Below is a small trained network, with its code and all its weights. Each question gives an input and a class and asks what happens when units are switched off, that is, made to give their printed mean instead of their output.

import numpy as np


def w(rows, s, z=0):
    codes = np.array(rows[::2]) - 128.0
    scale = np.full(codes.shape[1], s)
    scale[-1] = z or s
    return codes * scale


def f(y):
    return np.maximum(y, 0)


def log_softmax(a):
    a = a - a.max(-1, keepdims=True)
    return a - np.log(np.exp(a).sum(-1, keepdims=True))


def net(x, mask):
    res = np.array(x, float).reshape(1, 7) / 4 @ E
    y = f(res @ A[0][:, :-1].T + A[0][:, -1])
    res = res + np.where(mask, y, B[0][:, -1]) @ B[0][:, :-1]
    return log_softmax(res[-1] @ U[:, :-1].T + U[:, -1])


A, B = {}, {}
E = w([
[39,84,179,89,87,97,72,52,149,35,106,53],'x0',
[104,92,204,67,44,125,123,145,41,108,124,211],'x1',
[88,87,94,177,152,98,52,175,106,137,185,7],'x2',
[127,57,122,107,168,95,132,120,72,179,76,149],'x3',
[73,102,160,165,111,197,95,183,126,111,118,145],'x4',
[244,76,120,101,123,121,152,104,124,56,92,115],'x5',
[76,85,132,183,143,57,121,126,91,109,148,127],'x6',
],0.012)
A[0] = w([
[82,71,179,124,88,113,80,51,147,6,116,48,160],'neuron 1',
[195,174,165,56,152,131,179,98,173,147,141,196,249],'neuron 2',
[125,1,155,160,141,127,127,167,59,102,105,116,153],'neuron 3',
[136,87,125,101,91,85,120,128,35,92,47,173,254],'neuron 4',
[57,169,127,152,142,50,58,137,146,135,168,85,213],'neuron 5',
[200,181,68,165,189,166,114,165,190,142,153,76,236],'neuron 6',
[33,184,150,159,112,192,106,184,138,160,143,155,214],'neuron 7',
],0.0099,0.0024)
B[0] = w([
[72,108,17,85,172,160,138,151,204,4,170,144,250],'neuron 1',
[155,166,129,98,69,129,190,85,80,120,73,113,229],'neuron 2',
[135,42,152,97,134,76,46,189,133,142,90,126,198],'neuron 3',
[196,88,132,126,104,126,55,82,123,97,123,177,219],'neuron 4',
[60,127,156,186,169,144,149,57,8,76,177,40,210],'neuron 5',
[189,210,172,126,244,82,119,148,207,197,170,86,219],'neuron 6',
[98,160,119,172,87,169,117,195,125,187,109,222,215],'neuron 7',
],0.011,0.02)
U = w([
[46,116,112,216,160,91,164,106,9,169,172,62,18],'0',
[199,3,140,101,114,88,39,153,87,128,92,147,48],'1',
[44,183,155,177,63,229,117,203,126,222,102,198,221],'2',
[242,210,224,80,18,193,175,208,179,104,213,77,135],'3',
[12,122,46,77,136,162,122,138,226,39,136,114,224],'4',
[227,176,113,166,238,86,173,123,211,216,106,76,211],'5',
[219,149,122,70,45,142,255,19,109,120,5,161,11],'6',
],0.0084,0.0012)

Each question gives the input, the list of numbers given to net, and the class t.
The units are the neurons (one row each of A and B). Each row of codes is followed by its name. A weight is (code - 128) times the scale printed after its matrix; where a second scale follows, it is the last column's (A, B and U).
mask holds one flag per neuron, in row order. A switched-off neuron (its flag False) gives its mean, the last column of its row in B, instead of its output. The means were averaged over made-up inputs and are rounded, as every weight is.
A unit's drop is (log p(t) with every unit on - log p(t) with that unit switched off) / (log p(t) with every unit on - log p(t) with every unit switched off).
The circuit of an input: a set's keep is (log p(t) with only the set's units on - log p(t) with every unit switched off) / (log p(t) with every unit on - log p(t) with every unit switched off). Starting from all 7 units, units are removed one at a time, each time the one whose removal leaves the highest keep (on an exact tie, the one counted first), for as long as the keep stays at least 0.8.
units of the circuit, in order: the units of the circuit, biggest drop first
k most important neurons: the k neurons with the biggest drops, biggest first
drop of u: that unit's drop, to one decimal
input [-4,2,6,6,0,-1,-6], class 5: units of the circuit, in order	[neuron 4; neuron 5]
input [-4,-1,-3,0,6,5,-5], class 6: 4 most important neurons	[neuron 2; neuron 3; neuron 1; neuron 7]
input [-3,1,3,-1,-1,3,7], class 1: 2 most important neurons	[neuron 3; neuron 1]
input [-5,0,1,7,5,-1,4], class 1: units of the circuit, in order	[neuron 3]
input [5,-6,-8,6,6,-6,3], class 2: 2 most important neurons	[neuron 7; neuron 1]
input [2,3,-7,5,-4,-3,8], class 1: 2 most important neurons	[neuron 4; neuron 3]
input [1,4,-7,4,4,-5,6], class 1: 2 most important neurons	[neuron 4; neuron 3]
input [1,-1,6,2,3,8,6], class 4: 2 most important neurons	[neuron 1; neuron 2]
input [-1,0,1,-6,-2,0,-7], class 5: drop of neuron 6	1.0
input [-3,-7,1,-8,6,-4,-4], class 5: drop of neuron 6	5.3
input [-2,6,-5,-5,4,-1,-8], class 6: drop of neuron 3	0.0
input [5,-2,5,-3,-5,-5,6], class 0: drop of neuron 4	0.1
